Each row has a hidden value. The values are split into ranges, and the tier after each row names the range that its value falls in. Each part has its own value, ranges and names.
[ -23  -40  -71 -186  247  221  126  132  225    7 -215 -119  -17 -255
   99  -30 -179   -8  -98 -116   42   37  135  378   15  -18   -3  215
  364 -511  -66  109  -16  -11 -148  -48  172 -120   41 -321   85  105
 -209  129]
S
[  97  181  213  218  140  279 -198  -86   68  210  155   -6 -117  448
   56 -209  -25   69 -106   72 -140   -3   67 -435  143    2  191 -398
 -394   -7 -125  311 -392 -195   15 -238  -80  319   29  167  112 -113
  -91 -145]
W
[-146  132   28  -44  152   53  204 -243  134  209   91 -180   42  349
  162 -281  -23  101 -201 -190 -257   33  117 -283  229 -116   11 -248
  -53 -247    0  446 -344 -243 -161 -284 -123  192 -107 -147   48 -152
   -9   95]
W
[ 191 -175 -146   99 -161   51  161 -208   98  139  304  -51   16   39
   70    7   52 -100  192  -55  292 -339   36   69  203  -38  124  -36
  -41  106  192   53    0  -64 -205  128   34   74  -83  143 -105  123
 -359  -84]
C
[ -68  114 -210 -119   48  157   49   20  -30 -107  -12  114  295 -115
   73   73 -416   27  169  186  196    8  -39  218   43  296  190  188
  450   44   73 -288   70   47 -270  -99  215   48  169   58 -283   80
 -187  210]
X
[ 189  141 -284 -207  136  467  -21   44  -89   31  -42   66   82   58
  324  113 -740   48  -28   40   74  154 -236  138 -161  254  239   80
   89   91  -22 -226   52  157  -69  147   60  167   73  259 -310   37
 -160  -68]
F
[-116   60  375 -149  199 -248  230 -253  121  186 -238 -134  445  413
  155 -201  302  182  -47  -77 -326  392  -17 -183  -62 -166   14 -343
  148   -2 -168  130   70 -385  134 -252 -139   15  -21 -123  -77 -421
 -149   25]
L
[ 208  177 -388 -149 -396  152  231  606 -339  -35  157  308  345 -100
  311   37 -671 -328  246 -236    6    8  -99  -39 -630   60 -190 -402
 -393 -154 -227 -346   82  451  176  194   72  -86 -305 -199 -745 -140
  342  -21]
X
[ 161   94 -220  -31  200  190  -81   52   24  -21   22  -77 -111 -172
  135  -89 -315  -25 -149 -265  -58 -224   53   71 -159 -185   -6  287
  303 -214  164  -88   14   57 -379  132   40   19 -117  -55  -71  158
  -14   -5]
S
[ 179  -17   35  -83  113  217    4  226  148    0 -157   83   26 -178
  127 -116  -18  -62   66  -33   29   25  176  251 -236  -93    7   19
   89 -391 -192   37   29  -21   20   22  128 -139  -60 -324   40  -44
 -194  -71]
X
[  67  -12  205 -144  188  171    3 -106   87  -18 -231  -73    9   98
  163  -60 -239  136  -55  122   18  202   71  116   74   76  306  138
  241 -183  -77  124  -60 -288  -73 -268  180  181  272  126  117   69
 -445   -7]
C
[   2  103 -241  -59  -51  160  275 -434  103  220  300  -94   98  323
  266 -197 -127   84   43  -81  -24 -131  103 -181  414   20  170 -168
  -41  -40  193  389 -322 -246 -251 -165  -49  192 -115   -2  -53  -35
 -175   61]
L
[-218   80  166 -301  333   93  293 -336  191  176 -279 -170  254  361
  277 -173  -65  283 -200   -8 -249  457  -49   31  132   60  148 -103
  255 -127 -135  273  -66 -317   11 -288  -85  140  100 -100   30 -294
 -264  122]
F
[  74  -85  -54  116 -109 -380   97  225  -65    8  212 -181  126 -138
 -123  -21  -16 -288    1 -418   13 -395   74 -184 -172 -362 -267 -105
  108 -220  123 -114   47   73 -292   73  -13  -55 -253  -68 -292  128
  153   33]
S
[-172   33  148  -32   60  -94  238 -265   -4  104   21  -42  202  340
  144 -187   30  150  -82  -70 -130   84  -92 -140  -22  -33   80 -114
   68  201   33    3   40 -168 -148 -170 -137  252   13  130 -197 -218
 -173   77]
G
[  54 -157 -200   31 -170   31  218  561  101  -23  181   32  -44 -466
  -88  -62  -55 -372  124 -253  259 -453  236  273 -183 -168 -306  -65
  -57 -630 -101   42  -58  276 -191  107  100 -199 -273 -429 -176  186
   34   57]
C
[ 108  354 -238  528 -387  184 -183  -35 -206  111  570   94 -193  298
   30 -114 -209 -201   58 -243 -155 -372  258 -728  294   -8   56 -382
 -615   73  233  194 -538   61 -124 -234  281  247  -77  -67  -83   93
  372  170]
C
[  40 -141   34 -218  103  223  304 -359  174  136  -82  -69   -4  208
  328 -142  -76  177  -53   21   66  150  -10  225   98   39  251   87
   81  -30  -19  247   12 -235  -74  -57  -36  200   58   67   60  -93
 -539  -70]
F
[  34  -87 -190   35  -94   58   84   -6   21  -70   70  -91  -66 -190
   27  101 -290 -135   34 -121  201 -165  141  146  176   61   98  246
  233 -189  163   -8  -42   30 -254  -68  350   43  124  -74  -21  269
 -197  198]
F
[ -95    8  215   20  -38 -122  264 -445   30  211   52 -103  199  542
  200 -168  155  145  -45  -82 -182  205  -30 -306  158  -42  150 -311
 -151  235    8  220  -72 -312   47 -241  -75  262   31   95  -67 -289
 -221   39]
F
[ 190 -130  -37   65 -118 -268   69  137  -63   86  145 -141  305  -19
  -67  205  -81 -247  162 -202  163 -173 -134  -79 -120 -127  -86 -223
   58   97   59 -287  200   84  -41  195   27  -76 -110  172 -398   66
  -45  -66]
S
[  -5  298  191  281  -91   -8 -108  -27  -98  157  270   90  158  494
    6 -245   51   -6   49   15 -232  -43   96 -660   65  -36   62 -582
 -420  105  -84  163 -360 -176   10 -343  -61  265  -60   75 -142 -223
  164   -6]
L
[ 154  -64  151  -81  274  255  -33 -145  220   31 -264 -126 -199  -35
  191 -117  -22  119 -153  -79  -57  110  180  228   30 -123  204  278
  240 -316  -19  214  -21 -251  -82  -93  190   32  146 -135  319   73
 -421  -42]
S
[ 233 -222  -77   80 -179  -66   86 -198  -29   13  140 -127  -35   -1
   91  137 -157 -128  101 -147  241 -188   11   55   96  -55  183  154
   83  131  223  -85  115  -68 -165   97  229  115   86  224  -91  220
 -372  -34]
W
[-230   87 -195 -173   34  -33  466 -347  109  201  129 -186  218  250
  252 -211  -69   98 -109 -285 -187    2   43  -97  251  -78  -44 -134
  132 -148  146  308 -170 -162 -244 -171 -112   91 -172 -213 -157 -153
  -13  226]
S
[  20  -55   73  -40  120  173   69 -230  111   45  -22  -76  -80  141
  139 -104 -139  108  -73   53   72   17   63   62  166   52  252  126
  133  -62   35  179 -101 -210 -192 -171   84  242  154  127  106   58
 -408    5]
F
[ 401   55 -167  -13 -374  200   88  617 -295   14   98  301  135  -68
  292   40 -448 -333  206 -256   16   -7 -106  -35 -750  -78 -153 -407
 -600  -72 -285 -344  174  411  324  320   51  -66 -282  -90 -583 -138
  187 -232]
L
[ -87  -62    1   51  -53  -70  305 -152  229  205   89   33  327   82
   36 -113  481  -26  209  -63   41  -34   88  107   83  -57  -99 -274
   18   26  -29   52   88  -67   36   31  -25 -182 -175 -371 -111 -286
 -147  104]
X
[ 375 -291   29  224 -258 -218  101 -244   11  122  166 -138  -90   59
  118   34  289 -194   89 -407   68 -227   81  -75 -110 -385   -3   -4
 -167  174  203  -32  231  -83    6  284  130  -31 -157   -7  -17   26
 -263 -169]
F
[  87  -99  -49   88   35  135   61 -199  184  158   21  -79  119   26
   34  161  107  -16  135    5  187    2  -29  185  231  109  147  -13
  119  158   94  -78  111  -29   20  107  191  -77  104  -10  -17   14
 -327   60]
S
[  38 -113  203  118  -92 -446  135  107  -31   92  139 -196  172  133
  -93  -99  167 -208  -30 -333  -89 -178   65 -335 -150 -367 -208 -337
  -86 -158  -35   60  -10 -100  -91  -70 -100   45 -207  -28 -196  -65
   62  -43]
F
[ -51 -143 -221   64 -194   78  230  494   31  -36  190   98    4 -389
  -89   28 -143 -318  128 -162  313 -372   78  302 -183   16 -229  -33
  -62 -330  -68 -152   44  380 -170  134  115  -99 -156 -266 -302  142
    4  131]
G
[ 155   47  -37   39   55   61  -58  308  -38  -28  -24   81   76 -172
   43  -42 -115 -124   16 -181  -13 -129   -9   72 -414 -157 -115   17
   86 -106  -55 -290  176  169 -108  169   24  -75 -140 -105 -245  -20
   40  -50]
C
[ -24   88   44 -129  317  389   64 -224  331  120 -371   67  163    5
  236  -65  209  224   35  101 -100  407  105  401   63  136  173  117
  322  -93 -123   42  122 -152  159  -37  226 -216  142 -469  212 -270
 -332  144]
X
[-107   44   32  384 -248 -296   41   33  -62   78  276  -75  114  113
 -181    9  195 -231   59 -285  -65 -221  145 -403  130 -127 -160 -309
 -175   49  118  -30 -114   48  -70 -148  200   15  -58 -189 -155  -27
  225  252]
W
[   1  118 -159  -72  253  294    2   14  160  111 -128   45  280  -71
   87  114  -85   64   77   55   51  141 -138  284  -31  184   51   19
  316   94  -25 -286  192  128   -9  168   77 -169   26 -130 -188 -125
 -110  105]
C
[ -82   87 -266 -252   80  174  204   11   31  -37  142   33  212  -46
  136 -138 -488   32   87  139  193 -173   30  145  121  178  139   85
  354 -247   48   64 -178  -57 -451 -179  -36  172  -21   85 -254  116
 -204   94]
X
[ 111   16   81   81  -98 -166   92 -206  -17   97  141 -113  110  244
  105 -136   44  -35   39 -180  -99  -92  131 -301   91 -200   72 -177
  -40  -27  102  163 -119 -261 -121 -166   49  124  -58   25  -57  -29
 -110  -11]
L
[   0  -21 -258 -135  -67  165  241  295   36   -9   -2   54  153 -274
  111   56 -295 -161  108 -129  159  -70   28  321 -136   79  -93   21
  126 -298  -60 -131   76  227  -81   86  161 -138  -77 -269 -281   56
  -45  144]
C
[-185  -21  147  115 -156 -508  201  145  -60  -45  134   -2  392  -10
 -177 -139  247 -164  145 -152   -8 -211  111 -187 -147 -201 -223 -215
  182  -64    7 -162   85  -50 -226 -188   -8  -26 -136 -164 -331 -115
   93  188]
X
[ 188  -70  -84  -94 -257  -74  134  320 -199 -188   -4   46   30 -233
  153   -4 -466 -233   98 -212  103 -124  142   81 -317 -113    2  128
   65 -340  -14 -128   57   57 -142  -66  285   42    0  -62 -258  205
  -92   30]
L
[-222   77  106 -255  357  148  262 -206  237   95 -330 -130  102   99
  249 -229   19  244 -240 -136 -272  319   81  204   25  -58   40  123
  362 -311  -79  227  -10 -223  -86 -221    7    6   52 -347  122 -211
 -200  193]
S
[  89  -43  -15  332 -176 -245  -16  202   27   93  295   37  231  -89
 -225   19  362 -281  242 -173  128 -388   70 -150 -102 -195 -231 -304
  -78   81   55 -243  108  142  -94  161   22 -173 -238 -156 -275  -50
  116   22]
L
[ 146   20 -169 -172  -79  267  216  321  -44   15  -93  131   59 -145
  307  -46 -338 -116   27 -225  -21   80   -6  241 -425  -37  -81  -50
 -128 -270 -174 -112  122  220  101  156   88  -83 -146 -267 -280  -87
  -19  -23]
C
[  65   95  -57 -167  138  331   62 -292    3  143   72  131  374  371
  229   44 -350  233  193  423  227  157 -348   79  100  412  425 -129
  130  525   -5 -228   89 -108  -91    9 -153  303  165  591 -366 -135
 -472 -132]
L

New part:
[ -11 -204    3   64 -266 -234  -57  -92 -286   38  -71 -183  -96   -9
   62 -156   71 -148  -18  -82  116   41   51  121 -138   -4  -46 -274
  -51  224  237   48 -132  -77 -118 -103   31  -96   -6 -109 -141  -23
   53    9]
H
[  71  -89  196  -23  -46   15 -142  182  170  330  152  135  -38  107
 -116  239 -119    8 -227   87  108  -37  -30  -97   60 -128   54 -336
 -127 -402   46 -152   89 -141  127  -36   19  -77  -35   11  -10  -99
  -66  248]
Z
[ 112 -203 -254  -24   68 -223  180  169 -159  -36   13  -36 -173   26
  -90 -205  280 -198  -77 -291  164   60 -138  -34   75  129  133  126
  -44  144  151   23 -212   50   21 -187  130 -150  377 -258  100  155
 -148  104]
R
[ 130   31  277  122  -16  116 -197  410    5  225  460  454   25   90
   19   35 -227  313  241  -61  -43  383  263  -60  -61 -338   12 -413
 -172   33 -210  -41  230  192  -20 -108  -59  407 -187  241  -68   77
   54 -213]
M
[ 100   35   -2 -125   20  107  -16  242   11   91  -75  205  -93  130
 -104   52   31   -8  -58  -96  -96  -72   15 -103   73  -92  192   35
 -195 -413  -89  135   18   59   25  -23   17 -204  151 -180  -16   50
 -102  276]
H
[ 197  302  307 -113   10  170    0  535  342  230  291  554  135  353
 -254   81 -345  442  271  190 -238  162   62 -150  284 -375  129 -232
 -189 -284 -308   -2  440  180   67  163   23  253 -122  -14  -84   34
  115    6]
K
[ 107  -60 -118   71  -85 -247   46   53 -115  231   60   18    0   -1
   -6 -214  148  -15   13 -139  135   98   13  -41   28  -43  -35 -165
  -47  341  157    3 -103   12 -140  -81   56  -65   98  -64 -134   75
    5   37]
M
[ 133  -31  351   71   18  149  -65  619  188  356  410  449  -57  300
  -61   81 -267  430  300  122  -43  300   15  -59  232 -236  143 -428
 -127 -226 -263  -51  361  151  281   46   10  278  -84    6  -72  -45
  132 -181]
K
[ 177 -173 -107   -2  173   17  190  -92   -1   61 -144   62  -63 -144
  -80 -124   73 -238   -6 -213   52   51  -19   23   65  145  -65   14
   27   55  213    4  -91  -45  -79  -63  179 -185   34  -56  -43  169
  -65  232]
Z
[  66  -73  262   96 -632 -368 -143  113 -186  561   67  -24  -41  114
   77  -70  -44  182   34   48    1  -14  245   94 -101 -388  -91 -551
 -317  221  141   48   78   23 -138 -116  116 -126  -32 -170 -213  -80
   64  197]
R
[  88   69 -277  -15  -16 -260  240  -50   -8  424    8  -14  116    0
   20 -401  267   41   19  -79  116  153   37  -18  191  -67  -99 -204
   24  479  163  -19 -181  -16 -201  -81  101  -67  105  -19 -202   11
   -7   -1]
Y
[ -72   61  -96  -58   -7 -271  130   46   -6   55  197  -65  213   94
 -129 -169   58   16  -98    1  245  173  -60  -28   55 -156  -53 -248
   65  334  172  -63    4 -202 -155    2   -7   73   31   -3  -36  -28
   -3  -27]
Y
[ -57  -74   64  -31  127 -132  -73  120  -51  -93   -2   24    3   28
 -165  -16   87 -376 -311 -235  386  -48 -175  -67  -32  -88  122  -25
  156 -142  260  -25   13 -242   20  -39  -32 -202   60  -97  110  -15
  -56  289]
P
[ 105   30    9  -10  174  -13  166  297  113   17  269  284  161    9
   53 -152 -117  333  419 -214 -183  318  113 -112  146 -134 -134 -199
  -69  104 -184   51  207  -11  -53   62    9  270  -99  129  -72  201
  144 -145]
R
[ 294 -303  386  265 -379  -59  -61  170  -80  830   60  242 -237  -16
  104  -52 -110  148  216  -17   -6  139  267  176   16 -211 -108 -584
 -246  184  136  -25  126  214   41 -187  296 -116 -114  -85 -229   27
   49  192]
R
[   5 -314   55  -26 -369 -150   -1 -229 -324  -29 -273 -258 -251  -77
  164 -210   59 -296   15 -133  -88    5  192  293 -164   34  -84 -276
 -114   21  246   66 -217  -33  -62 -242  158 -112  -62 -138 -105  -44
   37   50]
P
[ 237  -17   72   -6 -156  -95  124  114   55  250   96  172   15   87
 -112  -95 -116  185  217   34 -157  126  114   15  110 -115  -91 -258
 -187  194   18  -32   89  127 -115  -34  188   88  -29  -64 -124  134
   43   46]
R
[  56  222    8 -392  212   28   55 -199  316 -495  -65   88  256  -65
 -337  138 -197 -377 -318 -143 -144 -143   33 -148  -21 -140 -119  107
    9 -486  115 -184   46 -319 -220  -13   42   84 -195  179  217  140
 -104  404]
R
[  96  131 -123 -126 -203 -225  110   30  -64 -288 -100  -46   65  181
  -86 -256  -67  135  311   37 -282   10  -34  -33  110   28  -20   -2
 -110  198  -22  133   22   55 -185  164    3   96    1 -191 -221  104
  234 -154]
K
[ 105  124  158 -167   61   23    4  -55  364  192  -72  146  162   42
 -128   45 -182  -63  -88   64  -87 -101   -7 -104  202 -129 -128 -274
   36 -375   78 -168  134 -248  -17  105   52  -32 -276  128 -110  -67
  114  271]
P
[  91 -233 -150   23 -144 -111  282   17 -280  -70 -242 -129 -115   35
   54 -256   58  120  413 -100 -187   69  -24  132   65  206  -35  -28
 -140  278   71  322  -26   52 -101  113  144 -229  147 -371 -238  175
  127   -3]
H
[ 185  293 -201 -497  339  142  315 -649  513 -333 -694    4  285 -295
 -126 -159  -85 -503  -96 -225 -506 -372   66 -120  254  139 -358  252
  136 -609  187  -69  -91 -413 -303  172  163 -253 -391  193 -111  154
  108  596]
K
[  95 -170  -99   73  126  -99  -39  280  -14   80  247   89  -99  101
  -83   15   82   21  -57  -83  209  127 -184 -150   86  111  130 -109
  -27    2   27  -95  -67   -9  119  -52  -36   35  187  -49   -1   47
  -39  -72]
M
[   2   32  449 -282   19  220   -3  -36  275 -233  -30  154  118   75
 -354  318 -450 -257 -234  110  -77  -61   80  100  -41 -277  -44 -238
  -37 -644  126 -132  320 -285    0   21  139   35 -338   49  186  -32
  -62  431]
P
[ 210 -200  -98   -3  283   91  176 -135   87   20 -235   65  -75 -129
 -121  -80   37 -293    2 -163   56  -31 -152  -18  149  288  -54   41
  128  -72  232  -37  -81 -101  -11   41  160 -238  -23  -52  -84  152
    9  245]
H
[  76   97   73  -73  304   60  202  373  111 -161  350  344  109  197
 -326 -168 -105   -2   92  -55  200  401  -88    8  172 -182  139  -57
  152  206    0  -88  205   93   22  -45   80  348   16   13  157  110
  -31 -175]
K
[ -92 -163 -206  -66 -271 -319  185 -364 -306 -224 -264 -411   59 -136
  189 -329   90  -92  182 -148 -142   40  124  173 -123  102 -269 -202
  -53  363  238  177 -187 -239 -295   11   47  -99  -79  -98 -232   52
  156  -44]
Y
[  40 -250  153   79 -241  -78 -429  -83 -318 -458   13 -116 -198   12
 -115  243 -175 -317 -181  -27   86  -93  -31    0 -392  118   76 -125
 -125 -155  188  -48  -98  -47  -95  -74 -126   46  -95  -19  -19   54
   27    2]
Z
[   3  194  220 -387  306  178    5  -26  475 -419    7  193  195   41
 -332  202 -317 -366 -320  -35  -73  -78  -48 -108  116 -175  -23  -23
  124 -777   55 -266  198 -360   54   29   15  172 -309  218  242  -30
  -21  311]
K
[ 101   24  -10 -122 -281  -60 -158 -267 -121 -453 -315 -143   18   41
  -21   25 -230   -7  230   73 -441 -215   44  -45 -127  161 -125  -68
 -186 -173    8  136  -30  -79 -264  218  -90  -16 -239  -61 -306  102
  276    2]
P
[  64  -70   21  -29 -154 -217   15  -33   11  358  -47  -12   -2  -64
   45 -107   99 -122 -149 -159   71  -40  109   -7   22 -164 -103 -266
  -93  -19  193  -49  -71 -144  -79 -137  111 -185   -3  -25  -74  -21
  -40  299]
M
[ 156 -141  -58  -47   24   13  286  -77  182  563  -82   57  -20 -109
  126 -182   62   70  100  -56 -131  125  158   78  246   -2 -202 -348
  -90  -34   79  -65  -68  -80   17 -107  244 -112  -64   47 -169   -6
  -16  162]
Z
[ 106 -164 -317   -3 -182 -194  108  -47 -357  -96 -262 -137 -176  -87
  193 -294  244  -19  238 -318 -236  -19  108   10  -66  171  -17  106
 -239  173   30  302 -258  106 -186  -72   47 -235  226 -252 -203  202
   28   41]
M
[ 108 -275  243  169  -23  -77  -23  307 -211 -198  331  171  -95   58
 -146   -3 -195    5  221 -154  166  330    2   94 -140  -67   28 -222
  -31  305   97  -12  190   97    2  -91   89  252  -24  -59   88  204
   43 -147]
R
[  89   55   92  -92 -242 -192  -30  218   75  325  158  117   22  150
  -55   -6  -19  142  -61   -7  -63   11  124  -73   70 -295    6 -300
 -243 -115  -24  -62   48   -4  -32 -116   71   15   55  -60  -24  -22
  -44  171]
R
[ 135 -101  110   -5 -118   20   -8  206   79  412   95  135 -102  168
 -105   91  -57  123  -50  142   15   31   -5  -13  129  -78   89 -309
 -182 -188    7  -57   44   39   98  -48  103  -87   65 -119  -90  -59
  -59  141]
Y
[  46 -292  231  160  -22 -110 -224  428 -222   35  381  185 -241   85
 -127   75   27 -228 -217 -244  439  219  -35   20 -176 -170  231 -198
  -31   11  145 -119   20   85  160 -316   27  101  164  -66  237   42
 -165   26]
R
[ 212  -22  -86 -119   -9   86  106   95   79  266 -210  140 -139  103
 -107  -24   74  -17  -12   -8 -163 -127  -22  -61  195   61  119   13
 -185 -314  -11   78  -72   95   24  -13  141 -288  163 -225 -116   53
  -79  301]
H
[  -8 -209 -101   16  -17  -75 -202 -191 -253 -532 -144 -187  -73 -125
   81   27  -47 -233   46 -208  -74  -64  -42  -62 -243  270  -70  -10
  -23 -117  114   79 -154 -189 -139   59 -167  -17 -117   43 -131  121
  148  -58]
Y
[ 130 -253 -146   41 -128 -105  110 -288 -271 -156 -199 -161 -119 -184
  110 -248   41 -170  208 -181 -149  113  144  161 -127  210 -187 -113
  -75  318  202   81 -216   23 -223 -108  131   -9  -73  -24 -186  171
   75  -71]
Z
[ -34 -241   78   64 -276 -341  -16   80 -355   37   -2 -145 -138   25
 -134  -82  142 -328 -271 -202  387   -4  -22  136 -207 -155  101 -113
  -72  254  383   78  -64  -73  -92 -203  132 -283  229 -327   96   33
 -161  312]
M
[ 110  127  -60 -410  333  288  -89 -307  305 -413 -284  112    4 -116
 -313  229  -65 -676 -580 -144 -106 -283   -3 -140  -30   57   55  234
   33 -903  135 -231 -195 -232  -80 -151   24  -99 -135  196  225   42
 -245  507]
H
[  13 -222 -316  -58 -139 -328  139 -202 -192 -143 -194 -308  -58 -180
  344 -342  207  -35  244 -346 -262   14  104    2   -2  211 -246 -123
 -104  122   70   92 -291 -177 -124  -79   17  -40   22  -14 -188  110
  168  -95]
R
[ 287 -141  -42   14  -56  -23  306  193  182  555   35  181  -59   50
  103 -163  -30  424  444    6 -334  156   99  -13  350   47 -150 -317
 -241   54 -130   22   68  117   70   21  248  -17   37  -94 -242  119
  105   10]
R
[ 167  -48  289 -106 -334  -42  144  129   97  340 -109  117 -119  183
 -139  -62 -171   35   85  139 -173  -10  119  184  169 -225   13 -297
 -208 -149   92    9  174   88   57  -59  302 -108  -42 -266  -81  -48
   24  260]
K
